What each symbol does to the states:
j575: tu>-, zi>j947, po>j959, gi>j933, pe>j914, ni>j477
j393: tu>-, zi>j993, po>j345, gi>j874, pe>j152, ni>j73
j24: tu>j534, zi>j489, po>j91, gi>j448, pe>j396, ni>j416
j345: tu>-, zi>j322, po>j285, gi>j524, pe>j546, ni>j815
j515: tu>-, zi>j686, po>j575, gi>j890, pe>j96, ni>j871
j696: tu>j890, zi>j91, po>j706, gi>j626, pe>j679, ni>j897
j96: tu>-, zi>j515, po>j914, gi>j477, pe>j285, ni>j524
j285: tu>-, zi>j96, po>j730, gi>j286, pe>j686, ni>j534
j433: tu>j835, zi>j416, po>j897, gi>-, pe>j978, ni>-
j914: tu>-, zi>j575, po>j993, gi>j451, pe>j730, ni>j286
j451: tu>j914, zi>j933, po>j313, gi>j603, pe>j685, ni>j409
j373: tu>j91, zi>j156, po>j432, gi>-, pe>j626, ni>-
j416: tu>j495, zi>j552, po>j59, gi>-, pe>j433, ni>-
j925: tu>j603, zi>j172, po>j433, gi>-, pe>j161, ni>-
j706: tu>j933, zi>j267, po>j495, gi>j172, pe>j603, ni>j332
j933: tu>j575, zi>j73, po>j297, gi>j706, pe>j451, ni>j679
j91: tu>j664, zi>j409, po>j267, gi>j373, pe>j696, ni>j59
j686: tu>-, zi>j285, po>j947, gi>j664, pe>j515, ni>j801
j161: tu>j496, zi>j925, po>j978, gi>-, pe>j432, ni>-
j959: tu>-, zi>j152, po>j567, gi>j297, pe>j993, ni>j451
j730: tu>-, zi>j914, po>j393, gi>j685, pe>j947, ni>j664
j546: tu>-, zi>j345, po>j686, gi>j534, pe>j567, ni>j297
j409: tu>j286, zi>j679, po>j496, gi>j156, pe>j91, ni>j448
j993: tu>-, zi>j959, po>j322, gi>j313, pe>j393, ni>j685
j874: tu>j393, zi>j313, po>j524, gi>j772, pe>j815, ni>j267
j396: tu>j801, zi>j24, po>j696, gi>j59, pe>j691, ni>j433
j679: tu>j477, zi>j696, po>j603, gi>j332, pe>j409, ni>j365
j685: tu>j730, zi>j451, po>j874, gi>j496, pe>j73, ni>j91
j603: tu>j451, zi>j706, po>j835, gi>j925, pe>j496, ni>j156
j152: tu>-, zi>j393, po>j546, gi>j815, pe>j959, ni>j933
j567: tu>-, zi>j546, po>j515, gi>j801, pe>j322, ni>j313
j489: tu>j524, zi>j691, po>j409, gi>j365, pe>j24, ni>j552
j815: tu>j152, zi>j874, po>j534, gi>j654, pe>j297, ni>j706
j267: tu>j73, zi>j496, po>j654, gi>j432, pe>j706, ni>j626
j313: tu>j993, zi>j297, po>j871, gi>j835, pe>j874, ni>j496
j172: tu>j706, zi>j432, po>j416, gi>-, pe>j925, ni>-
j496: tu>j685, zi>j603, po>j772, gi>j161, pe>j267, ni>j373
j156: tu>j409, zi>j332, po>j161, gi>-, pe>j373, ni>-
j534: tu>j546, zi>j524, po>j664, gi>j24, pe>j801, ni>j495
j871: tu>j322, zi>j801, po>j477, gi>j691, pe>j524, ni>j772
j365: tu>j489, zi>j897, po>j156, gi>-, pe>j448, ni>-
j59: tu>j396, zi>j448, po>j626, gi>-, pe>j897, ni>-
j297: tu>j959, zi>j815, po>j801, gi>j495, pe>j313, ni>j603
j835: tu>j313, zi>j495, po>j691, gi>j433, pe>j772, ni>j161
j664: tu>j686, zi>j286, po>j73, gi>j91, pe>j890, ni>j396
j890: tu>j515, zi>j664, po>j933, gi>j696, pe>j477, ni>j691
j322: tu>-, zi>j567, po>j96, gi>j871, pe>j345, ni>j874
j654: tu>j815, zi>j772, po>j24, gi>j552, pe>j495, ni>j172
j897: tu>j691, zi>j59, po>j332, gi>-, pe>j365, ni>-
j286: tu>j285, zi>j477, po>j685, gi>j409, pe>j664, ni>j24
j552: tu>j654, zi>j978, po>j448, gi>-, pe>j416, ni>-
j432: tu>j267, zi>j161, po>j552, gi>-, pe>j172, ni>-
j448: tu>j24, zi>j365, po>j373, gi>-, pe>j59, ni>-
j978: tu>j772, zi>j433, po>j365, gi>-, pe>j552, ni>-
j772: tu>j874, zi>j835, po>j489, gi>j978, pe>j654, ni>j432
j524: tu>j345, zi>j871, po>j286, gi>j489, pe>j534, ni>j654
j691: tu>j871, zi>j396, po>j679, gi>j897, pe>j489, ni>j978
j626: tu>j696, zi>j373, po>j172, gi>-, pe>j332, ni>-
j495: tu>j297, zi>j654, po>j396, gi>j416, pe>j835, ni>j925
j477: tu>j96, zi>j890, po>j451, gi>j679, pe>j286, ni>j489
j801: tu>j567, zi>j534, po>j890, gi>j396, pe>j871, ni>j835
j947: tu>-, zi>j730, po>j152, gi>j73, pe>j575, ni>j890
j332: tu>j679, zi>j626, po>j925, gi>-, pe>j156, ni>-
j73: tu>j947, zi>j685, po>j815, gi>j267, pe>j933, ni>j696

In the rows, zero is written as 50.

The rows follow the links: the fewer symbols apart two states are, the more alike their rows tend to be.

Some states and rows for them; each showing differs a little:
j496	[ 79  62  52  33  39  30  43  45  73  61  56  41  35  60  58  53  35  51  26  50  43  62  43  78  35  33  73  48  45  69  52  35  43  30  61  48  61  58  46  63  58  27  61  79  53  48  66  60  67  43  27  11  47  45  44  44  42  56]
j297	[ 35  33  49  44  63  45  70  51  40  33  49  43  45  30  30  54  73  77  67  69  56  46  49  31  57  76  31  55  49  45  12  47  51  78  44  61  58  47  55  44  66  51  33  49  54  67  49  32  26  64  59  77  63  50  70  59  53  54]
j24	[ 49  46  60  63  31  55  42  53  35  53  62  83  49  44  47  28  65  43  49  55  56  18  66  52  52  36  41  14  65  32  65  35  91  52  58  46  53  47  47  70  43  73  39  23  49  45  40  46  31  28  52  48  34  68  44  27  57  46]
j959	[ 24  39  48  48  75  43  74  62  55  28  47  59  39  35  37  57  74  69  80  57  56  57  46  31  59  80  33  68  45  42  21  49  41  62  45  65  51  49  57  37  55  57  30  53  52  65  33  31  28  76  65  75  66  50  64  49  58  51]
j874	[ 70  71  50  30  67  61  50  53  62  39  72  47  20  66  32  50  57  79  52  65  66  63  45  41  56  34  35  72  52  55  21  52  27  50  49  47  86  53  48  60  53  49  27  76  33  65  57  45  39  62  52  38  19  48  36  36  26  57]
j73	[ 54  40  56  40  54  21  57  45  78  53  41  67  25  37  62  64  60  58  44  40  52  54  33  67  48  63  76  26  41  64  49  26  59  54  73  40  52  61  56  63  42  15  52  67  54  62  35  38  46  36  32  26  53  78  56  41  77  48]
j409	[ 70  66  38  48  43  75  31  33  39  58  42  31  52  68  72  50  19  43  36  45  63  48  53  62  58  22  52  54  48  63  71  45  26  58  38  37  65  50  31  46  23  34  59  50  33  45  76  60  65  38  49  29  22  53  21  47  39  47]
j552	[ 66  58  42  50  59  35  36  68  35  59  67  60  36  30   8  36  67  54  78  47  68  53  62  36  44  54  24  52  51  45  44  46  74  59  43  46  81  60  40  63  57  54  45  42  63  68  69  38  45  47  42  34  20  70  67  50  57  51]
j933	[ 32  27  50  46  52  17  73  40  71  47  27  52  45  35  57  61  65  61  41  54  34  48  39  61  36  73  72  38  40  60  31  33  58  58  64  57  30  49  57  48  59  26  55  63  63  57  41  41  44  53  38  59  93  55  72  60  66  51]
j448	[ 54  52  55  66  33  44  32  62  30  65  68  76  58  47  33  19  59  33  60  48  49  31  74  51  44  39  38  30  63  32  76  43  93  47  56  48  50  43  49  74  44  77  51  25  52  45  45  46  45  32  45  36  34  62  53  32  58  42]
j626	[ 37  39  27  69  40  44  37  46  22  64  24  38  83  36  55  45  39  34  61  43  55  46  60  50  43  62  48  47  47  53  80  45  51  73  28  59  41  44  37  38  35  43  66  27  63  42  75  44  65  49  48  65  66  53  69  74  57  50]
j156	[ 71  75  34  54  46  63  25  50  38  72  44  35  60  64  61  45  19  38  44  43  62  56  57  60  48  24  48  58  43  61  85  48  32  49  33  43  60  50  31  46  27  46  66  51  46  43  81  55  75  39  48  32  25  48  34  56  39  48]
j524	[ 56  64  65  48  38  75  56  47  61  44  70  65  40  79  65  32  51  54  27  60  49  29  58  53  51  13  48  49  60  41  53  57  51  31  61  42  59  44  58  63  40  77  31  54  27  45  31  55  38  37  55  44  31  42  18  20  25  42]
j947	[ 48  53  53  43  68  31  61  53  86  43  34  74  25  42  63  60  61  49  48  30  45  59  31  63  49  65  73  36  30  57  58  32  52  50  66  44  41  54  59  58  40  25  48  71  57  60  24  31  48  48  41  33  51  74  52  36  79  40]
j691	[ 42  42  67  58  27  67  52  51  27  46  72  45  77  61  47  39  43  48  31  64  30  33  64  46  45  33  49  40  70  36  43  77  58  26  54  48  36  44  55  48  73  85  56  33  40  32  50  75  46  44  49  68  58  26  45  51  32  56]
j706	[ 42  28  43  45  38  10  64  42  55  57  35  49  59  29  43  56  58  55  42  55  31  52  50  65  33  72  68  37  42  64  43  37  69  60  56  63  31  52  52  52  68  29  60  55  69  53  56  44  52  50  26  51  95  56  81  63  67  56]
j686	[ 37  53  42  59  73  65  49  47  59  40  21  61  35  52  75  54  50  39  61  29  66  49  35  46  68  52  50  44  32  50  73  35  32  78  48  42  47  47  48  44   5  32  47  41  45  52  29  33  44  43  68  50  31  72  40  44  70  38]
j59	[ 32  34  47  67  28  43  44  54  22  63  53  65  84  43  32  25  60  37  58  53  40  30  73  48  37  52  41  34  58  40  62  51  89  44  46  63  32  41  54  54  61  78  51  18  65  42  52  51  43  47  47  69  69  46  70  52  49  52]
j322	[ 30  46  68  56  42  75  64  51  55  33  58  57  65  68  63  49  48  43  41  45  33  47  52  41  58  41  51  56  59  36  44  78  38  20  57  45  18  39  67  38  56  80  40  47  37  34  17  62  44  63  71  77  59  27  38  46  40  46]

Each walk starts at a row. The symbols on each line, taken left to right, move it on to the next state.
Answer with the state's row; about right is enough.
---
[ 33  41  64  51  35  74  62  44  44  38  65  42  67  65  55  45  51  44  31  60  35  37  54  41  52  37  48  40  72  32  35  78  49  24  53  50  31  41  65  41  62  84  46  45  39  29  33  71  41  47  64  74  58  22  34  45  30  48]
po po gi -> [ 61  45  60  35  37  31  56  46  57  57  55  30  58  50  49  72  35  51  26  57  30  63  37  59  37  56  80  44  51  66  36  58  43  27  57  53  30  55  49  46  76  31  71  72  57  39  67  72  69  51  31  42  75  31  61  68  49  63]
zi gi zi -> [ 67  55  44  45  42  12  35  59  54  74  51  65  42  37  43  46  52  41  54  42  45  55  50  68  30  56  64  33  40  59  68  30  79  44  59  53  53  58  44  70  55  28  60  50  71  53  60  41  57  34  21  16  56  74  70  50  70  53]
---
[ 82  71  49  32  52  55  36  52  49  54  81  44  31  58  22  47  49  70  55  68  64  61  55  47  48  31  31  72  55  64  26  48  44  49  49  49  94  60  42  58  61  51  36  63  46  60  71  51  46  56  42  25  21  47  39  46  30  62]
gi zi zi -> [ 44  37  39  52  51  30  47  63  26  55  59  46  61  27  14  39  64  54  74  60  55  52  61  36  42  70  22  61  51  48  34  48  70  64  37  66  60  52  48  55  76  63  46  31  72  61  72  43  48  59  47  64  60  49  84  66  50  58]
pe tu -> [ 63  48  57  38  47  52  52  58  29  42  73  23  49  48  16  55  42  66  54  67  52  62  51  28  47  55  28  68  59  49   8  74  37  45  40  54  68  59  49  42  90  58  48  52  47  49  72  63  52  66  50  62  48  28  56  67  32  62]
---
[ 48  48  63  33  63  60  60  49  44  30  70  28  44  51  26  68  44  67  53  68  48  61  43  28  57  59  35  73  57  48   7  71  25  49  44  53  61  54  57  39  80  51  36  64  35  52  55  62  45  70  60  70  47  29  52  65  35  60]
tu po pe -> [ 49  65  60  48  54  81  59  49  70  38  62  74  49  74  68  34  54  47  40  45  47  38  53  58  53  19  51  62  55  41  62  58  48  20  59  48  44  41  60  54  34  73  32  61  30  46  19  51  39  53  65  49  27  40  18  21  26  37]
ni tu -> [ 49  55  51  42  82  49  57  60  66  33  60  67  18  47  37  54  75  66  77  46  68  59  41  36  61  62  29  64  45  40  37  46  48  67  51  43  69  52  53  55  43  50  26  60  52  69  25  26  34  61  65  51  23  72  50  36  62  43]
---
[ 67  62  58  49  30  68  41  46  45  60  76  62  51  67  54  22  46  51  28  63  45  34  65  58  50   7  44  42  67  45  58  56  68  25  54  48  60  48  54  65  49  76  45  47  34  42  53  64  43  35  42  39  27  41  26  25  23  47]
ni po zi -> [ 66  66  52  56  25  60  34  55  40  68  76  64  63  63  41  24  41  39  41  54  47  38  71  56  40  14  43  50  62  42  74  56  70  17  48  50  57  48  50  68  49  82  46  40  48  40  59  60  57  41  41  31  32  41  38  31  24  51]
zi -> [ 45  50  56  59  21  56  40  56  25  61  70  47  81  59  41  37  41  32  41  58  32  40  69  46  39  38  41  45  70  37  58  75  72  16  47  52  32  48  54  46  72  83  60  29  55  29  53  72  62  48  48  59  56  29  56  58  32  54]
---
[ 41  36  42  50  36   5  49  51  47  70  34  49  67  30  38  49  56  43  51  50  36  54  57  66  30  75  68  45  39  59  55  38  74  48  50  65  35  52  46  57  69  35  65  49  71  51  66  49  62  49  26  48  88  50  83  64  61  55]
zi zi -> [ 79  71  46  40  41  29  38  58  67  75  62  45  46  57  45  48  33  43  38  45  41  67  57  74  29  34  72  54  46  64  66  37  56  23  56  50  55  62  44  61  57  37  66  70  59  48  73  55  72  46  23  10  50  48  52  49  43  58]
tu pe -> [ 64  46  51  46  46  16  44  45  64  63  48  60  30  36  49  55  63  50  46  46  48  51  44  72  43  53  78  24  44  64  52  23  75  53  65  45  58  61  50  71  52  20  64  58  62  56  51  48  52  31  21  18  54  74  61  44  72  46]
---
[ 69  51  49  47  59  38  41  62  41  50  67  56  21  35  18  45  75  67  70  60  70  47  51  35  54  58  25  37  57  46  31  40  68  71  48  49  87  58  43  67  58  48  34  45  53  72  61  38  38  43  46  39  24  67  59  48  59  50]
gi zi -> [ 81  72  41  41  52  48  33  63  45  67  76  47  43  54  16  38  43  59  63  59  63  68  63  40  46  31  27  74  54  53  43  53  49  36  38  56  88  55  39  61  65  59  46  64  51  61  79  50  56  55  40  28  22  43  51  50  29  61]
tu zi zi -> [ 44  34  40  48  50  31  56  57  27  50  55  43  52  27  16  44  70  68  68  69  62  44  55  30  45  71  22  53  54  50  16  46  62  75  42  58  63  54  45  46  72  60  43  37  61  67  65  40  38  62  45  76  64  49  69  65  48  56]
---
[ 63  56  56  40  32  27  44  53  52  71  53  36  65  46  41  61  37  40  35  47  27  68  49  66  32  56  75  51  49  62  48  62  53  20  54  54  33  57  46  51  78  40  75  63  63  37  70  66  75  52  29  37  74  35  67  69  47  59]
po zi pe -> [ 59  59  49  41  45  44  37  62  23  58  75  34  61  51  11  55  45  51  66  63  45  66  56  33  42  55  32  71  59  48  29  76  45  35  39  58  62  56  38  43  87  65  56  47  57  48  76  63  59  64  45  58  50  28  67  68  36  69]
tu po zi -> [ 22  27  52  64  27  49  52  45  28  57  50  62  76  38  44  31  61  49  50  65  39  20  70  44  46  53  41  28  61  38  46  49  84  55  48  61  36  42  56  55  60  76  48  17  52  43  41  49  32  43  53  77  74  50  65  48  52  52]
